Below are the code and all the weights of a small trained network. Each question names an input and a class and asks about switching units off, where a switched-off unit gives its printed mean instead of its output.

import numpy as np


def w(rows, s, z=0):
    codes = np.array(rows[::2]) - 128.0
    scale = np.full(codes.shape[1], s)
    scale[-1] = z or s
    return codes * scale


def norm(h):
    return h / np.sqrt((h * h).mean(-1, keepdims=True) + 1e-5)


def f(y):
    return y / 2 * (1 + np.tanh(0.7978845608 * (y + 0.044715 * y**3)))


def log_softmax(a):
    a = a - a.max(-1, keepdims=True)
    return a - np.log(np.exp(a).sum(-1, keepdims=True))


def net(x, mask):
    res = np.array(x, float).reshape(1, 8) / 4 @ E
    u = 0
    for l in range(4):
        y = f(norm(res) @ A[l][:, :-1].T + A[l][:, -1])
        res = res + np.where(mask[u : u + 10], y, B[l][:, -1]) @ B[l][:, :-1]
        u += 10
    return log_softmax(norm(res)[-1] @ U[:, :-1].T + U[:, -1])


A, B = {}, {}
E = w([
[126,129,125,131,134,118,130],'x0',
[125,124,138,122,132,128,131],'x1',
[128,136,123,127,132,132,131],'x2',
[180,125,74,136,157,76,211],'x3',
[97,76,97,161,16,184,191],'x4',
[148,108,145,165,80,82,91],'x5',
[159,123,157,134,100,129,113],'x6',
[106,121,101,3,34,64,59],'x7',
],0.0028)
A[0] = w([
[120,104,183,115,87,156,145,115],'0.n1',
[98,139,93,82,139,139,111,97],'0.n2',
[199,2,118,106,193,32,211,154],'0.n3',
[93,138,78,162,110,72,142,4],'0.n4',
[152,158,112,168,196,135,222,97],'0.n5',
[122,78,70,111,89,203,231,181],'0.n6',
[136,167,118,87,89,92,148,147],'0.n7',
[135,158,169,248,232,211,203,91],'0.n8',
[96,187,119,119,174,71,38,152],'0.n9',
[218,133,6,97,157,93,251,146],'0.n10',
],0.0033,0.0019)
B[0] = w([
[116,154,88,142,175,78,178,136],'0.n1',
[161,100,101,93,188,91,171,130],'0.n2',
[95,181,164,183,53,133,38,189],'0.n3',
[136,143,136,161,193,143,115,94],'0.n4',
[157,92,108,124,164,153,39,169],'0.n5',
[76,156,168,140,162,5,176,213],'0.n6',
[127,117,125,224,146,112,146,154],'0.n7',
[181,63,48,86,78,133,115,250],'0.n8',
[132,156,139,133,102,169,215,182],'0.n9',
[5,116,190,128,125,169,34,218],'0.n10',
],0.0033,0.0023)
A[1] = w([
[146,114,147,198,5,85,18,201],'1.n1',
[121,106,105,37,75,46,123,82],'1.n2',
[204,111,160,161,40,142,103,167],'1.n3',
[128,132,129,52,66,69,113,119],'1.n4',
[113,68,102,174,90,98,165,9],'1.n5',
[184,28,134,143,95,130,64,81],'1.n6',
[65,140,240,192,196,205,140,107],'1.n7',
[15,77,180,79,182,228,42,147],'1.n8',
[2,132,108,73,196,173,166,190],'1.n9',
[254,174,145,95,161,149,24,75],'1.n10',
],0.0036,0.0011)
B[1] = w([
[77,149,155,204,254,179,204,252],'1.n1',
[146,67,27,149,170,150,131,191],'1.n2',
[122,146,123,103,240,183,143,172],'1.n3',
[127,61,103,143,184,178,167,188],'1.n4',
[107,204,148,50,149,113,153,140],'1.n5',
[95,158,98,68,180,166,159,151],'1.n6',
[139,23,86,94,64,122,33,163],'1.n7',
[13,178,61,169,144,146,143,206],'1.n8',
[124,190,72,252,167,44,119,195],'1.n9',
[118,188,150,75,65,147,212,182],'1.n10',
],0.0031,0.0028)
A[2] = w([
[108,86,92,58,54,74,84,144],'2.n1',
[142,141,158,93,175,122,70,71],'2.n2',
[197,223,105,143,177,109,5,57],'2.n3',
[179,51,102,174,129,138,132,148],'2.n4',
[86,75,77,139,134,92,142,226],'2.n5',
[87,152,74,100,133,184,158,152],'2.n6',
[146,154,124,158,180,18,92,50],'2.n7',
[158,93,149,129,65,162,221,122],'2.n8',
[128,70,102,140,125,107,101,95],'2.n9',
[184,100,254,102,91,203,174,254],'2.n10',
],0.0043,0.00093)
B[2] = w([
[234,2,57,163,160,139,78,153],'2.n1',
[104,201,229,78,110,169,123,129],'2.n2',
[210,202,171,56,92,111,187,192],'2.n3',
[175,106,105,32,178,151,20,157],'2.n4',
[144,154,166,140,208,152,120,251],'2.n5',
[110,172,178,180,210,115,120,232],'2.n6',
[84,226,185,150,124,188,151,150],'2.n7',
[112,207,133,12,115,94,150,149],'2.n8',
[150,102,70,109,172,235,108,133],'2.n9',
[140,162,32,88,220,51,165,173],'2.n10',
],0.0031,0.0021)
A[3] = w([
[40,102,162,119,42,96,203,9],'3.n1',
[103,102,54,105,94,70,87,190],'3.n2',
[204,99,95,183,162,203,123,94],'3.n3',
[153,248,140,168,199,145,99,135],'3.n4',
[209,102,230,194,187,131,176,144],'3.n5',
[106,91,80,152,8,169,252,79],'3.n6',
[21,141,164,158,118,198,83,92],'3.n7',
[93,110,68,47,87,51,15,191],'3.n8',
[169,18,82,183,63,161,125,143],'3.n9',
[69,67,30,180,38,120,224,84],'3.n10',
],0.0039,0.0015)
B[3] = w([
[175,164,171,87,170,87,90,124],'3.n1',
[184,87,123,163,197,228,150,148],'3.n2',
[182,83,88,86,163,176,81,162],'3.n3',
[91,44,147,172,130,74,183,253],'3.n4',
[105,61,69,140,106,150,80,168],'3.n5',
[122,181,200,66,95,66,156,134],'3.n6',
[151,165,124,186,55,146,59,198],'3.n7',
[253,59,120,160,122,165,176,142],'3.n8',
[211,85,109,55,159,102,165,136],'3.n9',
[179,197,225,75,140,104,120,192],'3.n10',
],0.0039,0.0028)
U = w([
[82,171,87,120,226,154,192,252],'0',
[211,15,4,50,185,208,106,166],'1',
[109,253,254,26,86,70,215,17],'2',
[32,124,88,176,180,138,156,50],'3',
[55,175,141,171,65,181,60,71],'4',
],0.003,0.0016)

Each question gives the input, the list of numbers given to net, and the class t.
The units are the neurons (one row each of A and B). Each row of codes is followed by its name. A weight is (code - 128) times the scale printed after its matrix; where a second scale follows, it is the last column's (A, B and U).
mask holds one flag per neuron, layer by layer. A switched-off neuron (its flag False) gives its mean, the last column of its row in B, instead of its output. The means were averaged over made-up inputs and are rounded, as every weight is.
A unit's drop is (log p(t) with every unit on - log p(t) with that unit switched off) / (log p(t) with every unit on - log p(t) with every unit switched off).
The circuit of an input: a set's keep is (log p(t) with only the set's units on - log p(t) with every unit switched off) / (log p(t) with every unit on - log p(t) with every unit switched off). Starting from the 12 units with the biggest drops (on a tie, the unit counted first), units are removed one at a time, each time the one whose removal leaves the highest keep (on an exact tie, the one counted first), for as long as the keep stays at least 0.8.
circuit, biggest first: the units of the circuit, biggest drop first
most important unit: the unit with the biggest drop
top k neurons: the k neurons with the biggest drops, biggest first
k most important neurons of layer l: the k neurons of layer l with the biggest drops, biggest first
drop when u is switched off: that unit's drop, to one decimal
input [-3,-4,1,6,7,7,-4,0], class 2: circuit, biggest first -> 3.n10
input [-7,8,2,-5,-7,6,0,0], class 2: circuit, biggest first -> 0.n10, 2.n3, 1.n10
input [8,-2,-8,7,5,-3,-2,1], class 4: circuit, biggest first -> 0.n10, 0.n3, 3.n7
input [-1,-5,-3,-4,6,-2,0,5], class 2: circuit, biggest first -> 3.n10, 3.n6
input [7,1,0,5,5,1,-3,-6], class 1: top 2 neurons -> 0.n5, 1.n8
input [6,-2,-6,-3,-4,2,-3,1], class 2: top 4 neurons -> 0.n10, 2.n4, 2.n5, 0.n8
input [-2,-7,7,8,-5,1,5,-1], class 4: top 3 neurons -> 0.n10, 0.n3, 1.n1
input [-4,-5,-5,3,-8,2,-4,5], class 2: 3 most important neurons of layer 1 -> 1.n7, 1.n8, 1.n1
input [8,-8,2,6,-4,0,-1,-2], class 4: top 3 neurons -> 0.n10, 0.n3, 2.n10
input [-1,-6,-3,6,-4,-2,0,-4], class 4: top 4 neurons -> 0.n10, 0.n3, 2.n10, 1.n2
input [6,-8,3,2,8,1,-5,-5], class 2: top 2 neurons -> 0.n6, 3.n10
input [-1,-6,-1,-8,2,1,0,-8], class 1: top 2 neurons -> 0.n10, 1.n7
input [6,5,5,8,7,1,2,-8], class 1: top 2 neurons -> 0.n5, 2.n4
input [0,-5,3,0,5,3,-5,-6], class 1: most important unit -> 1.n10
input [3,-3,-7,5,2,0,3,2], class 4: 3 most important neurons of layer 0 -> 0.n10, 0.n3, 0.n8
input [-1,1,-7,-7,6,3,-6,8], class 1: top 2 neurons -> 2.n1, 0.n10
input [1,-3,1,-1,-1,-1,-5,-8], class 1: top 2 neurons -> 0.n8, 1.n1
input [-5,4,2,6,7,-3,-4,5], class 2: top 2 neurons -> 3.n10, 0.n8
input [8,-4,1,0,-5,7,4,8], class 1: 4 most important neurons of layer 1 -> 1.n9, 1.n2, 1.n4, 1.n8
input [8,8,-7,7,5,-6,6,-8], class 1: most important unit -> 0.n5
input [1,-2,-2,-2,-6,-6,5,0], class 2: 2 most important neurons of layer 0 -> 0.n10, 0.n8
input [2,-7,-4,4,0,-1,1,-2], class 4: drop when 0.n10 is switched off -> 0.6
